Known rows:
[-7  6 -3  2  1 -2 -2 -1 -4 -5 -8 -1 -8 -1  0 -4 -6  0 -6 -1 -3 -6 -4 -2
  0 -2] : redrer
[ -2   1  -3  -1  -5  -3   7  -2   3   7 -10   4  -6  -1   2  -1  -4  -4
  -5   0  -7  -5  -5  -3  -1  -3] : futru
[ 8 -4 -3 -2  0  1  6 -3 -5  5 -4 -2 12 -1 -1 -5 -2 -1 -2  1  2  6  3 -3
  1  2] : vomis
[ -6  -4  -3  -2  -7  -3  -4  -4   2   3 -10  -3  -8   4 -13  10   4  -3
   1   3  -6  12   4  17  -3   3] : sanan
[ -6   0  -2  -2   9  -1  20  -2  -1  -3 -10  -5  -8  -1  -8  -2  -5  -4
  -5   0  -4  10  -5  12  -3  -2] : sabo
[-7  1 -2  1 -1 -3  2 -3  0 -3 -9  2 -8 -1  5 -4 -5 -3 -6 -1 -6 -6 -5 -3
 -1 -3] : todros
[ -7  -4  -2  -2  -8  -3 -12   4  -7  -5   8  -4  -7  -1  -1  -1  -2  10
  13  -3  10  -5  -4  -1   0  -2] : lapude
[-1 -4  5  1 13 -3  2  7 -7 -5  3 -4  7 -2 -9 -5 -6  3  6  0 15 -1 -4 -2
 -1  0] : siskis
[ -7  -5  -1  -3  -8  -3 -13  -1  -3  -5   7  -5  -7   0  -4   2   4  -3
   8  -1  -2  -6  -2  -1  -2  -4] : drigil
[ -7  -4   8   8  12  -2 -13   9  10  -4   4  -4  -4  -2 -13  10  -6  -1
  18   0  -1  -4  -4   2  -3  -3] : dogron
[ -5  -1  -2  -2   1  -4  15  -2   8   6 -10   0  -3  -2  -3   2  -4  -5
  -5   2  -7  -5  -4  -2  -2  -3] : bifo
[ -6  -5  -1  -2  -8   2 -12  -4  -3  -1  -6  -5  -7   4   9  -1  -3  15
  -1  -2  -2  -5  -5   1  -2  -2] : kogestum
[ 12   0  -2  -2  -3   5  12  -1  -6   9   4   4  15   2 -10  -6  11  -3
  -1   2  -3   4   8  -3   4  14] : plarugre
[ -6  -5  -1  -3  -3  -2 -13   5  -4  -5  -2  -4  -7  -1 -14   5  -1  -3
  13  -1   2   0  -3  11  -3  -1] : stezo
[ -6  -4  -2  -3  -8  -3 -13   0  -4  -5   8  -5  -8   1  -4   2   4  -4
   8  -1   0  -5  -2  -1  -3  -3] : fefor
[ -7  -4  -1  -3  -8  -3 -14  10  -6  -5  15  -6  -7  -1 -11   1   8   0
  17  -1   5  -6  -4  -2   1  -3] : biko
[-1 10 -3  1 -7 -1 10 -4  0  8 -8 15 -1 -2 -4  1  6 -3 -5  1 -6 -5 -3 -2
  5  0] : dapa
[ -7  -5  -2  -3  -8  -3 -14   0  -3  -5   8  -5  -7   0  -4   1   4  -3
   9  -1  -1  -6  -2  -1  -2  -3] : dute
[12 -5 -2 -1  1 -2  1 -3 -6  7 -7 -5  2  1  2 -4 -4 11 -5  0  4  6 -2 -3
  1 -2] : gruragrel
[ -7  -4  -1  -4  -8  -3 -13   0  -3  -5   7  -5  -8   0  -5   2   3  -4
   8  -1  -2  -4  -2  -1  -2  -3] : klovar

Facts:
bara -ζ-> 837; bedribram -ζ-> 837; bifo -ζ-> 359
biko -ζ-> 347; bresa -ζ-> 837; bridrar -ζ-> 837
bropler -ζ-> 347; brozel -ζ-> 359; buplil -ζ-> 837
dapa -ζ-> 359; demun -ζ-> 837; detrun -ζ-> 347
dobi -ζ-> 837; dogron -ζ-> 347; dragrum -ζ-> 359
drigil -ζ-> 347; droril -ζ-> 347; drulu -ζ-> 347
dubruzor -ζ-> 359; dute -ζ-> 347; fefor -ζ-> 347
fladron -ζ-> 837; flidra -ζ-> 347; foplil -ζ-> 837
fotin -ζ-> 837; fusagrem -ζ-> 347; futru -ζ-> 359
gabis -ζ-> 359; geser -ζ-> 359; gigri -ζ-> 359
gitu -ζ-> 837; grokul -ζ-> 359; gruragrel -ζ-> 837
kastim -ζ-> 837; kelim -ζ-> 837; kevik -ζ-> 837
klarer -ζ-> 359; klivanu -ζ-> 359; klovar -ζ-> 347
klugrem -ζ-> 359; kogestum -ζ-> 347; lapude -ζ-> 347
lepas -ζ-> 359; lofar -ζ-> 359; logik -ζ-> 837
lumim -ζ-> 359; lural -ζ-> 347; meno -ζ-> 347
midru -ζ-> 347; mipun -ζ-> 359; muplotri -ζ-> 359
nebola -ζ-> 359; nefir -ζ-> 359; nopluvu -ζ-> 347
nudrul -ζ-> 359; perar -ζ-> 837; plaplum -ζ-> 359
plarugre -ζ-> 837; pletar -ζ-> 359; pliler -ζ-> 359
plize -ζ-> 347; pluplun -ζ-> 837; posun -ζ-> 837
rabuplu -ζ-> 347; redrer -ζ-> 359; resek -ζ-> 837
rilus -ζ-> 359; rimus -ζ-> 359; rogra -ζ-> 359
rona -ζ-> 359; runobru -ζ-> 837; ruple -ζ-> 837
sabo -ζ-> 359; sanan -ζ-> 347; seflaflak -ζ-> 347
siskis -ζ-> 837; sitrin -ζ-> 347; skavek -ζ-> 359
skebre -ζ-> 837; skeskel -ζ-> 347; skisubur -ζ-> 359
skofluk -ζ-> 359; steklistik -ζ-> 347; stezo -ζ-> 347
susto -ζ-> 359; tagro -ζ-> 837; teflis -ζ-> 359
todros -ζ-> 359; trebu -ζ-> 359; tusa -ζ-> 359
vatis -ζ-> 837; vifu -ζ-> 347; viki -ζ-> 837
vomis -ζ-> 837; vovul -ζ-> 837; vubroskul -ζ-> 347
vuvel -ζ-> 837; ziplen -ζ-> 359; zitrok -ζ-> 359
zizostin -ζ-> 837; zugir -ζ-> 837; bedribram -β-> bropler
biko -β-> plaplum; biko -β-> tusa; biko -β-> trebu
bridrar -β-> plaplum; bridrar -β-> resek; buplil -β-> grokul
buplil -β-> geser; buplil -β-> plize; buplil -β-> mipun
buplil -β-> bifo; demun -β-> drulu; demun -β-> detrun
demun -β-> zitrok; dogron -β-> klugrem; dogron -β-> teflis
dogron -β-> tagro; dogron -β-> lepas; dogron -β-> skavek
dogron -β-> pliler; dragrum -β-> plarugre; dragrum -β-> kevik
dragrum -β-> resek; dragrum -β-> vuvel; dragrum -β-> zugir
dragrum -β-> dapa; dubruzor -β-> zizostin; dubruzor -β-> fusagrem
flidra -β-> bara; flidra -β-> fotin; flidra -β-> pletar
gitu -β-> fotin; gitu -β-> runobru; gitu -β-> detrun
klarer -β-> posun; klarer -β-> kevik; lapude -β-> bara
lapude -β-> droril; lapude -β-> viki; logik -β-> trebu
logik -β-> pluplun; logik -β-> viki; muplotri -β-> ruple
muplotri -β-> dobi; nebola -β-> lural; nefir -β-> runobru
nefir -β-> vuvel; nefir -β-> vomis; nefir -β-> fladron
nefir -β-> susto; nudrul -β-> bara; nudrul -β-> gruragrel
nudrul -β-> ziplen; perar -β-> posun; perar -β-> gigri
rabuplu -β-> vovul; rabuplu -β-> lumim; rabuplu -β-> droril
rabuplu -β-> kogestum; rabuplu -β-> brozel; rabuplu -β-> pletar
redrer -β-> geser; redrer -β-> futru; redrer -β-> gigri
rilus -β-> gabis; rimus -β-> droril; rimus -β-> gruragrel
rimus -β-> klivanu; rimus -β-> gigri; rogra -β-> seflaflak
rona -β-> grokul; rona -β-> kelim; rona -β-> skeskel
rona -β-> pliler; sabo -β-> sanan; sabo -β-> nopluvu
sabo -β-> skebre; siskis -β-> fladron; siskis -β-> skeskel
skofluk -β-> bara; skofluk -β-> foplil; skofluk -β-> vomis
skofluk -β-> fladron; skofluk -β-> bresa; stezo -β-> skebre
stezo -β-> plize; stezo -β-> vubroskul; vifu -β-> tusa
vifu -β-> vatis; vifu -β-> midru; vifu -β-> geser
vifu -β-> lofar; vifu -β-> sitrin; vifu -β-> skisubur
vifu -β-> fladron

Rows:
No name comes twice in this set of rows, the named rows included.
[14 -4 -2 -1  1 -2 -5 -3 -6  8 -8 -5 -2  0 11 -4 -5 21 -6 -1  8  7 -4 -2
  1 -3] -> vovul
[  1   2   3  -1   4  -2   3  13  -6  -5  12  -2   3  -2 -12  -5   1   1
   8   1  13   2  -1  -2   5   7] -> bridrar
[ -5  -5  -2  -2  11  -3  27  -3  -4  12 -10  -5   9   1 -12  -5  -4  -3
  -5   4  -3  25   6   8  -3  12] -> skebre

Now the same nodes, written a new way:
Known rows:
[  7  -1  15  -1   3 -15   5   0   2  12  -5  -7   2  -2   4  -2  -2 -13
   4  -6   2   1   1  -2  -5  -6  -2  -3   8  10   2  -6 -11] : pletar
[ -9 -31   2 -13  16   6  -1 -22  19  12  49 -52 -42  -7 -12  10  10 -20
  -3  23   3  -9 -21   2  -6 -17 -17   5  -7  21 -28   5 -18] : rogra
[  6  -3   9  12   0 -13   6  -5   5 -12 -16   7 -13  -5   6  11  -9 -22
   3  -7   8   6   4  10  -5  10  10   1   3   3 -17   2  -6] : skavek
[ 16 -44  -8   2   2 -11   2 -11 -18  28  30  -9 -70 -18  32 -21  -9  13
 -10  11  -7  25  14   5 -12  -4  26   4 -15   0   2  -9  14] : nebola
[  2   6  10   4   7 -14  -1  -1   3   4  -6   4  -6  -3  -7   2  -5  -8
  -6   2   3   2   5  -3  -2 -11  -5   1   7   4  -2  -5  -5] : tusa
[  4  -8 -10  -1  -9  -5  -7   2   3   1  24   6   2 -10 -11   6  -1   4
   5   0  -2   5  -7   0  -9 -13  -2  -2   0   7   5   2   6] : perar
[  7   3  14  -4  -7  -8  -1   8   8  16  -3   0  13  -5   2  -1  -3  -1
  14  -6   0  -4  -7   7 -13  -1   6  -1   0  13   7  -7 -17] : vovul
[  5   6   9  -1  -4  -8  -3   5   6  10  -1   5   8  -4  -4   3  -2   1
  11   0   0  -3  -4   5 -11  -4   9   1   1   7   5  -5 -11] : bara
[  2   6  10   5   6 -14   1  -1   3   3  -5   4  -6  -4  -8   3  -5  -8
  -4   2   3   2   5  -3  -1  -9  -3   1   5   3  -2  -5  -3] : lofar
[  2  10   7   0  11  -9   7 -10 -22  -4  -8 -14   3   9   7   2  15 -16
  23  15   3   2   4  -7   2   0  27  -2  15   1   4  -8 -10] : zitrok
[  3   1  -1   0  -5  -5  -2   0   2   4   9   5   3  -7  -5   6  -1   1
   9   2  -1   2  -6   2 -11  -2   7   4   0   7   2  -1   0] : kastim
[  2  11   6   0   0  -6  -5   3  -1   2   0   6   8  -2  -4   4   2   0
  13   6   1  -3  -2   2  -9  -2  16   2   3   4   5  -7 -11] : runobru
[  0   9 -21   3   2  -9  12  -8  -8  13  -7 -34  -3 -38   5  16 -27   1
  -2 -14   0   5  -8 -31  -7   9   9  -1  16  18 -12  -8  36] : dubruzor
[  3  -7  18  -5  -7  -5   4   2   4  23 -18  -1   4   5   5  -1  -4  -1
  13  -9   2  -4  -2   3   5   0  -5  -9   4  10   5  -5  -3] : kogestum
[  5   0   9   9   2 -14   7  -5   6  -8 -14   5 -11  -4   0   8  -8 -18
   2  -4   6   5   4   7  -4   6   7   2   3   2 -12   1  -5] : pliler
[-1 -8  3 -2 -6  0  3 -5  0 11 -6  5 -8  3 -3  5 -4  3  8 -1  0  3 -2  0
  7 -1 -2 -5  3  4 -2  1 14] : klovar
[  3   4  10   3   5 -17   9  -7   3   0 -10   5  -4  -6  -8   1  -4  -7
  -5   1   0   3   4   0   0  -2  -2   6   5   4  -4   1  -5] : bifo
[  4   7   7  -1  -2  -6  -3   4  -1   6  -2   2  10  -2   0   3   3  -1
  17   4   0  -3  -4   3 -10  -2  16   2   4   6   6  -6 -14] : fotin
[  4  -5   2   2   2 -12   5  -6   1   4   5  -3  -6  -5  -2   3  -1  -9
  -1   1   0   7   0  -5  -4  -7  -3  -1   5   7  -2  -1   3] : todros
[-1 -9  3 -1 -6 -1  3 -5  0 10 -5  3 -7  3 -4  5 -2  2 11 -1  0  2 -2 -1
  6 -1 -3 -5  4  3 -1  1 14] : steklistik

Rows:
No name comes twice in this set of rows, the named rows included.
[  3   5  10   3   7 -13   0  -1  -1   1  -4   1  -5  -2  -5   2  -1 -10
   0   3   2   1   5  -5  -2  -9   1  -1   8   4  -1  -5  -4] -> susto
[  2 -21  -1  -5 -12  -1   1  -3  -2  13   8  -2  -3   3  -2   3  -2   0
  12  -6  -2   4  -6  -2   6  -7 -10 -13   5   8   4   3  17] -> lapude
[  5  -9  -9   0 -10  -5  -3  -1   0  -3  20   5   1  -9  -7   8   1   1
   9   0  -1   5  -8   3 -10  -6   6  -1   0   6   2   3   6] -> siskis
[ -6  23  -5   1   1   1  11  -3  -4  24 -42 -20  -2 -26   4  17 -31  13
   8 -12   2  -6  -5 -23   3  20  16   0  12  13 -11 -13  35] -> fusagrem
[  3   8   6   4  -4  -8   0   1   7  -3  -7  14   0  -7  -4   8  -6  -2
   8  -1   2   0  -2  11 -10   5  16   5  -2   2  -5   0  -9] -> kelim
[  0  11  13   4  -3  13   5  -7  10  21 -29  39  14  25  13  10  12 -10
   2  -2 -11  24   2 -16 -16  18 -25  11  -7  -2   2  -5  -1] -> bropler
[  5   4   6   9  -7  -6   0   2  10 -11 -12  15  -5  -6   3  14  -8 -11
  12  -5   6   1  -2  17 -13  15  22   5  -4   0 -13   1  -8] -> tagro
[  4 -12  -6   2  -1 -12   0  -5  -5  -3  20  -5  -7  -5  -5   4   2 -10
   2   2   0   8   0  -7  -2 -16  -5  -6   8   6   1   1   9] -> nefir
[  4 -25   3  -6 -14  -3   3  -2  -1  18   6  -5   2   2   3   1  -2  -2
  15 -10  -2   3  -7  -1   5  -6 -11 -14   5  11   5   2  13] -> rabuplu
[  6 -16  -6   5  -5 -13   5 -10  -1  -8  10  -2 -10  -9  -2   7  -3 -13
  -1  -4   1  10  -2  -1  -3  -4  -2  -3   5   6  -7   6   9] -> rona
[  6   3  -7   4 -11  11   1  -6  10  10   7  34  21  10  10  14  17 -10
   5  -1 -15  30  -8 -17 -34  10 -21  14 -10   4   8   0  -2] -> bedribram
[  1  -6  16  -3  -6  -4   4   2   3  18 -16   3   1   5   1   2  -4   0
  12  -6   2  -3  -1   2   6  -2  -5  -8   4   7   3  -4   1] -> droril

The same nodes again, as new rows of numbers:
Known rows:
[  4  -6   8  -4 -16 -11 -11 -12  33 -12   7  -9   5 -28  -9 -12  34 -24
   0 -22  30  28  18  25 -14   2  14 -17] : demun
[-19  -9   3   2  27 -34  21  10  21 -16  -4 -22   7 -28 -17   2   7  -5
 -12   6   0  12  -4  20  18  -8   0 -11] : siskis
[-17 -14 -12 -16  30 -33 -31 -11 -10  -3   6  36   4 -25 -17  -7  18   1
  -5 -26 -16   4  22   3 -12 -18  10  21] : redrer
[-26 -15 -17 -12  11 -12  -4  -8   5   0  21  10 -11 -32  -4   2  14  -7
 -13  -2  17  -4  20  15   3  32  23  -9] : buplil
[  3   5 -20 -13  11 -11   5   7 -19 -16 -22  22 -17  22   2 -27  -2 -12
 -28  -8  28  -8  -7  21 -16 -16 -17   5] : dragrum
[  6  -2  -4 -16  26 -32   2   2   7  -6 -10  -3  11  -5 -26 -25  15  -4
 -39   0  -4  21 -14  18   5 -43  -9   5] : nefir
[ -5  -5  14   5   3  15 -10 -10  10 -16   4 -10  -6   0 -16  21 -13   4
   6  10   1   9  28  -9  -6   3  -3 -12] : gruragrel
[  0   1  16   8   0  10  -3  -4  17 -13   6 -15   4   1 -16  21  -8   2
  -3  14   6   8  16  -6   9  -5  -4 -18] : foplil
[ 12  -6   3  -3   5  -4 -16  -5  -1   2   4  -3  15  14 -11   1  -7  13
 -18  -5 -10  -7   6 -12   2 -22   3  10] : lofar
[-17   9  28  18  -8  -7  -2  -7  10 -21  -6  12   8   4  -1  24  10  -7
  16   7  13  -6  20   0   1 -21 -16 -26] : posun
[ 11  -3   3   0   2   1  -9  -3  -7   0  -1   1   5  24  -5  -4 -10   8
 -20  -3  -1 -12   7  -6  -6 -19  -4   7] : dapa
[  3   3  20   7   3   6  -1  -3  22 -12   4 -17   5   0 -21  20  -6   0
 -10  17   5  14  11  -4  16 -14  -8 -18] : vomis
[  8  -2  25   5 -14   6 -10  -7  28  -7   8 -14   5  -6 -16  12   2 -10
 -12   3  16  17  16   4  11 -11  -1 -21] : runobru
[ 12  -5   3   1   2   0 -13  -6  -3   1   4  -4  14  18  -8  -3  -5  13
 -16  -5  -6  -9   9  -9  -7 -20   2   8] : todros
[  7  -7   4   1   5  -1 -18  -8  -6   0   5   0  10  16 -11   0  -6  13
 -10  -6 -14  -8  15 -13 -11 -21   1  10] : klivanu
[ -1  -2  21   6  14  -9   6   4  24 -10   1 -21  13 -12 -27  23  -9   1
 -18  19  -6  14   2  -1  33 -22  -7 -16] : fladron
[  1  17   5 -12  -9  -5  11  -7  16  13  12  -8  -3  22  -4  16  -1  24
  -1   0  16   3  16  -7  -2 -21  25 -11] : sanan
[ 10  -8   3   6  -3  -4  -9  -3  -3   1   4  -9  12  21  -2  -6  -7  13
 -13  -8  -8 -15   9  -7 -11 -15   3  10] : klugrem
[  2   7  17   4  -1  11  -7 -20  14 -21  -4 -33  22  -5  -5  21   6  11
  18   4  13  -3   9 -18  -2  -2   5 -21] : viki
[ 14  10   2  -2  -5 -10  12   6  27   6   8 -10  -7  25 -12  16 -14  20
  11 -14   7  16  18  -4  -6 -21  24   6] : lural

Rows:
No name comes twice in this set of rows, the named rows included.
[-12   9  -4 -37  20 -12   9 -25   1 -10 -12 -39 -13  -7 -13  -8   6  28
  22 -14  11  19  15  -1 -48 -18  26  -7] -> lapude
[  9   2   4  -1  -7  21  -6   5   5 -19  -8  -2 -18   8  -2  17 -28 -10
 -11   2  34  -4  10   0   9  10  -8 -12] -> resek
[ -4  -9  13  15  -8   2   2   0  14  -8   7 -20   2   0  -3  18 -10   1
  -1   3   7  -7  18   0   3   7   5 -15] -> kelim
[ 15  -7   8   0  -9  -4 -18  -9   5   4   6  -6  17  13  -7  -9   4   6
 -16 -13  -3  -3  11  -5  -8 -22   6   6] -> zitrok
[  3 -14  -1 -10  11  -9 -28  -9  -5  10  14  12   9  -2 -13   4  -7  10
 -21 -10 -14  -9  17 -11   7 -15  11  15] -> geser
[-19  20 -28 -32   3 -15  21 -19   4  21  23  13 -11   5   1  -6  32  21
 -11   6  32   0  13  12 -12   6  40 -16] -> stezo
[  2  -2  13  10  -5  10  -6  -4  17 -13   6 -11   4   2 -10  21  -5   0
   1   7  11   3  19  -5   6   1   2 -15] -> kastim
[  0  14   5 -16 -10  -5   9  -8  15  17  15  -7  -7  19  -3  15  -3  23
  -3   0  17   1  17  -6  -1 -17  27 -10] -> vubroskul
[ -2 -17  -1   0  -2 -11  -7  -3 -10  11  11  -8   8  10   4  -6 -10  12
 -21  -9  -9 -25  11  -4  -7  -7  11   9] -> grokul
[ 15   3  24 -17 -30 -13  -5  -8  33  18  10 -19  -3   1  -6   4   4   6
  -3 -28  22  22  22   8  -9 -32  30  -8] -> detrun
[-34   4  11   6  13 -28  -8 -11   6 -30 -10  34   0 -23  -7  13  30 -16
  28  -8  10   8  28  12 -12 -16  -9 -17] -> perar
[ -5  -5  18  -7   6  25  -6 -19   5 -15   0 -38  -9  -3 -21   8 -13  10
  -4  20   5  14  22  -8 -17   0  -6 -24] -> bara
[-10  -3 -10  -8  -5 -37  29   9  14   4  -1 -22 -17   2  11  -9  -2  12
  15 -31  15   0  12  23 -27  -6  34   4] -> dogron
[  7   6   9 -11  -9  -5   5  -2  17  10   5 -17 -12  17  -8  16 -18  22
   5 -12   9   9  20  -4  -9 -21  23  -2] -> kogestum

